Below is a small trained network, with its code and all its weights. Each question gives an input and a class and asks what happens when units are switched off, that is, made to give their printed mean instead of their output.

import numpy as np


def w(rows, s, z=0):
    codes = np.array(rows[::2]) - 128.0
    scale = np.full(codes.shape[1], s)
    scale[-1] = z or s
    return codes * scale


def f(y):
    return np.maximum(y, 0)


def log_softmax(a):
    a = a - a.max(-1, keepdims=True)
    return a - np.log(np.exp(a).sum(-1, keepdims=True))


def net(x, mask):
    res = np.array(x, float).reshape(1, 3) / 4 @ E
    y = f(res @ A[0][:, :-1].T + A[0][:, -1])
    res = res + np.where(mask, y, B[0][:, -1]) @ B[0][:, :-1]
    return log_softmax(res[-1] @ U[:, :-1].T + U[:, -1])


A, B = {}, {}
E = w([
[237,207,222,228],'x0',
[255,140,37,39],'x1',
[121,155,121,131],'x2',
],0.0087)
A[0] = w([
[12,131,183,163,74],'N1',
[197,159,25,57,70],'N2',
[77,161,227,236,138],'N3',
[54,105,99,118,137],'N4',
[63,123,64,89,85],'N5',
[187,136,106,109,125],'N6',
[254,209,102,56,89],'N7',
[220,121,164,204,99],'N8',
[111,97,71,42,140],'N9',
[149,101,120,150,255],'N10',
[70,96,78,113,108],'N11',
],0.0093,0.0089)
B[0] = w([
[114,48,141,41,199],'N1',
[142,56,133,89,202],'N2',
[122,124,141,55,254],'N3',
[199,201,140,140,187],'N4',
[182,155,207,113,179],'N5',
[133,88,115,61,172],'N6',
[97,104,167,63,219],'N7',
[202,195,186,133,202],'N8',
[152,191,158,139,209],'N9',
[45,240,8,94,231],'N10',
[194,187,182,118,179],'N11',
],0.011)
U = w([
[210,176,224,139,73],'0',
[103,28,170,51,123],'1',
[96,181,100,98,254],'2',
[71,174,53,156,248],'3',
[124,56,123,245,69],'4',
[124,47,124,208,53],'5',
[112,63,118,197,38],'6',
],0.011,0.0059)

Each question gives the input, the list of numbers given to net, and the class t.
The units are the neurons (one row each of A and B). Each row of codes is followed by its name. A weight is (code - 128) times the scale printed after its matrix; where a second scale follows, it is the last column's (A, B and U).
mask holds one flag per neuron, in row order. A switched-off neuron (its flag False) gives its mean, the last column of its row in B, instead of its output. The means were averaged over made-up inputs and are rounded, as every weight is.
A unit's drop is (log p(t) with every unit on - log p(t) with that unit switched off) / (log p(t) with every unit on - log p(t) with every unit switched off).
The circuit of an input: a set's keep is (log p(t) with only the set's units on - log p(t) with every unit switched off) / (log p(t) with every unit on - log p(t) with every unit switched off). Starting from all 11 units, units are removed one at a time, each time the one whose removal leaves the highest keep (on an exact tie, the one counted first), for as long as the keep stays at least 0.8.
circuit, biggest first: the units of the circuit, biggest drop first
top k neurons: the k neurons with the biggest drops, biggest first
drop of u: that unit's drop, to one decimal
input [-6,5,-3], class 0: circuit, biggest first	[N9; N5]
input [4,-1,-5], class 2: circuit, biggest first	[N5; N11]
input [0,8,7], class 1: circuit, biggest first	[N2]
input [5,4,-8], class 2: circuit, biggest first	[N10; N5]
input [-4,-3,1], class 0: circuit, biggest first	[N4; N11]
input [0,5,0], class 1: top 2 neurons	[N2; N7]
input [3,-7,6], class 1: top 2 neurons	[N1; N3]
input [5,6,-2], class 1: circuit, biggest first	[N7; N6]
input [-5,1,3], class 0: circuit, biggest first	[N5; N11; N9]
input [6,-8,7], class 1: top 2 neurons	[N1; N3]
input [-4,0,4], class 0: circuit, biggest first	[N5; N11; N4]
input [0,6,3], class 1: top 2 neurons	[N2; N7]
input [0,-6,-3], class 1: top 2 neurons	[N1; N3]
input [4,-8,1], class 1: circuit, biggest first	[N1]
input [-2,8,1], class 1: top 2 neurons	[N2; N7]
input [-5,4,5], class 0: drop of N8	-0.1
input [-1,1,-2], class 3: drop of N5	0.1
input [1,3,3], class 3: drop of N1	0.3
